Below are the code and all the weights of a small trained network. Each question names an input and a target symbol and asks about switching units off, where a switched-off unit gives its printed mean instead of its output.

import numpy as np


def w(rows, s, z=0):
    codes = np.array(rows[::2]) - 128.0
    scale = np.full(codes.shape[1], s)
    scale[-1] = z or s
    return codes * scale


def f(y):
    return y / 2 * (1 + np.tanh(0.7978845608 * (y + 0.044715 * y**3)))


def softmax(a):
    e = np.exp(a - a.max(-1, keepdims=True))
    return e / e.sum(-1, keepdims=True)


def log_softmax(a):
    a = a - a.max(-1, keepdims=True)
    return a - np.log(np.exp(a).sum(-1, keepdims=True))


def net(x, mask):
    ids = ['αβδεζηθλμξπψω'.index(c) for c in x.split()]
    T = len(ids)
    res = E[ids] + P[:T]
    r = res
    for j in range(3):
        rows = slice(2 * j, 2 * j + 2)
        q, k, v = (r @ M[0][rows].T for M in (Q, K, V))
        z = softmax(np.where(np.tri(T) > 0, q @ k.T / 2**0.5, -1e9)) @ v
        o = O[0][rows]
        res = res + np.where(mask[j], z, o[:, -1]) @ o[:, :-1]
    y = f(res @ A[0][:, :-1].T + A[0][:, -1])
    res = res + np.where(mask[3:15], y, B[0][:, -1]) @ B[0][:, :-1]
    return log_softmax(res[-1] @ U[:, :-1].T + U[:, -1])


Q, K, V, O, A, B = {}, {}, {}, {}, {}, {}
E = w([
[132,126,114],'α',
[134,124,117],'β',
[137,110,156],'δ',
[142,139,101],'ε',
[131,133,117],'ζ',
[119,154,126],'η',
[154,66,122],'θ',
[140,81,133],'λ',
[136,134,164],'μ',
[172,95,160],'ξ',
[147,132,85],'π',
[185,153,176],'ψ',
[143,189,2],'ω',
],0.028)
P = w([
[94,122,72],'0',
[50,110,166],'1',
[181,16,88],'2',
[235,184,33],'3',
[22,97,210],'4',
[216,27,50],'5',
[205,246,43],'6',
[22,96,204],'7',
],0.011)
Q[0] = w([
[124,123,75],'h1',
[102,52,229],'h1',
[72,102,63],'h2',
[220,173,196],'h2',
[102,191,127],'h3',
[114,250,124],'h3',
],0.016)
K[0] = w([
[124,140,90],'h1',
[77,162,230],'h1',
[161,141,78],'h2',
[113,111,250],'h2',
[138,159,67],'h3',
[193,161,50],'h3',
],0.019)
V[0] = w([
[150,83,119],'h1',
[59,112,219],'h1',
[24,61,155],'h2',
[101,88,31],'h2',
[255,239,90],'h3',
[116,11,86],'h3',
],0.0086)
O[0] = w([
[81,82,96,153],'h1',
[107,174,191,72],'h1',
[65,113,177,77],'h2',
[69,163,68,92],'h2',
[244,175,159,253],'h3',
[131,40,95,105],'h3',
],0.011,0.0051)
A[0] = w([
[197,92,111,116],'n1',
[103,103,203,35],'n2',
[179,159,132,131],'n3',
[96,205,97,40],'n4',
[162,233,148,138],'n5',
[171,77,154,108],'n6',
[130,160,8,181],'n7',
[202,149,128,77],'n8',
[149,192,25,128],'n9',
[164,11,58,67],'n10',
[3,254,175,125],'n11',
[167,86,231,3],'n12',
],0.0088,0.011)
B[0] = w([
[61,212,93,207],'n1',
[30,70,193,140],'n2',
[54,116,77,219],'n3',
[47,68,2,131],'n4',
[113,130,109,248],'n5',
[107,99,52,168],'n6',
[170,95,213,227],'n7',
[76,106,124,225],'n8',
[115,67,161,220],'n9',
[97,211,131,191],'n10',
[128,218,130,153],'n11',
[199,98,125,172],'n12',
],0.0088,0.014)
U = w([
[140,80,128,51],'α',
[130,143,187,33],'β',
[108,97,172,30],'δ',
[253,131,174,126],'ε',
[160,107,154,171],'ζ',
[127,161,154,206],'η',
[73,148,149,21],'θ',
[74,133,120,2],'λ',
[117,153,149,130],'μ',
[114,149,131,207],'ξ',
[155,138,137,243],'π',
[124,200,104,181],'ψ',
[106,118,83,75],'ω',
],0.015,0.0051)

Each question gives the input, a string of symbols that net reads in full, and the target symbol t.
The units are the heads (2 rows each of Q, K, V and O) and the neurons (one row each of A and B). Each row of codes is followed by its name. A weight is (code - 128) times the scale printed after its matrix; where a second scale follows, it is the last column's (O, A, B and U).
mask holds one flag per unit, heads first, then neurons. A switched-off unit (its flag False) gives its mean, the last column of its rows in O or B, instead of its output. The means were averaged over made-up inputs and are rounded, as every weight is.
A unit's drop is (log p(t) with every unit on - log p(t) with that unit switched off) / (log p(t) with every unit on - log p(t) with every unit switched off).
The circuit of an input: a set's keep is (log p(t) with only the set's units on - log p(t) with every unit switched off) / (log p(t) with every unit on - log p(t) with every unit switched off). Starting from the 12 units with the biggest drops (on a tie, the unit counted first), units are removed one at a time, each time the one whose removal leaves the highest keep (on an exact tie, the one counted first), for as long as the keep stays at least 0.8.
circuit, biggest first: the units of the circuit, biggest drop first
most important unit: the unit with the biggest drop
k most important neurons: the k neurons with the biggest drops, biggest first
which heads matter: for each layer, one digit per head in row order, 1 if its drop is at least 0.15 and else 0, layers parted by /
input ψ ξ ψ δ μ, target β: circuit, biggest first -> (h1; h2; n3)
input δ η ψ β η μ ψ, target ψ: circuit, biggest first -> (h3; n1; n3)
input η ξ ζ ε ξ, target δ: circuit, biggest first -> (h3; h2; n1)
input μ ω δ ξ ψ π, target ε: circuit, biggest first -> (n7; n3)
input α η ψ ψ, target ψ: circuit, biggest first -> (h3; n3; n1)
input ψ ψ η π ψ ε, target ε: circuit, biggest first -> (n7; h2)
input β μ δ θ ξ η λ ψ, target ε: circuit, biggest first -> (n12; h2)
input π ε η α η ε ψ ω, target α: circuit, biggest first -> (n7; n9; h1)
input δ ε ψ ω, target ω: circuit, biggest first -> (n9; h2)
input ζ ε ψ δ, target ψ: most important unit -> n1
input ξ ψ α, target ε: circuit, biggest first -> (n3; n8; n5)
input ξ θ ω η ψ ζ, target ε: circuit, biggest first -> (n7; n3; h1)
input ζ δ ε η ξ α ψ η, target ψ: which heads matter -> 100
input δ ψ ξ ξ, target ψ: which heads matter -> 010
input ζ ψ π β ψ π, target ε: which heads matter -> 011
input ψ ψ π μ μ, target β: which heads matter -> 110
input η ψ ε, target ε: 2 most important neurons -> (n7; n3)
input ε α ψ π ψ ζ, target ε: circuit, biggest first -> (n7; h2)
input ξ π ε π θ ψ, target λ: 2 most important neurons -> (n10; n7)
input ψ ψ λ λ, target ψ: 4 most important neurons -> (n1; n10; n9; n12)
input ψ ξ η π ψ δ, target ε: 2 most important neurons -> (n3; n8)
input ε α η ψ ψ β, target ε: circuit, biggest first -> (n3; n8; n5)
input ζ θ θ, target λ: which heads matter -> 001
input α ψ ε ψ η ζ α ξ, target δ: 3 most important neurons -> (n2; n1; n10)
input η η ψ η λ, target λ: which heads matter -> 001
input η ψ μ, target ε: 2 most important neurons -> (n12; n10)
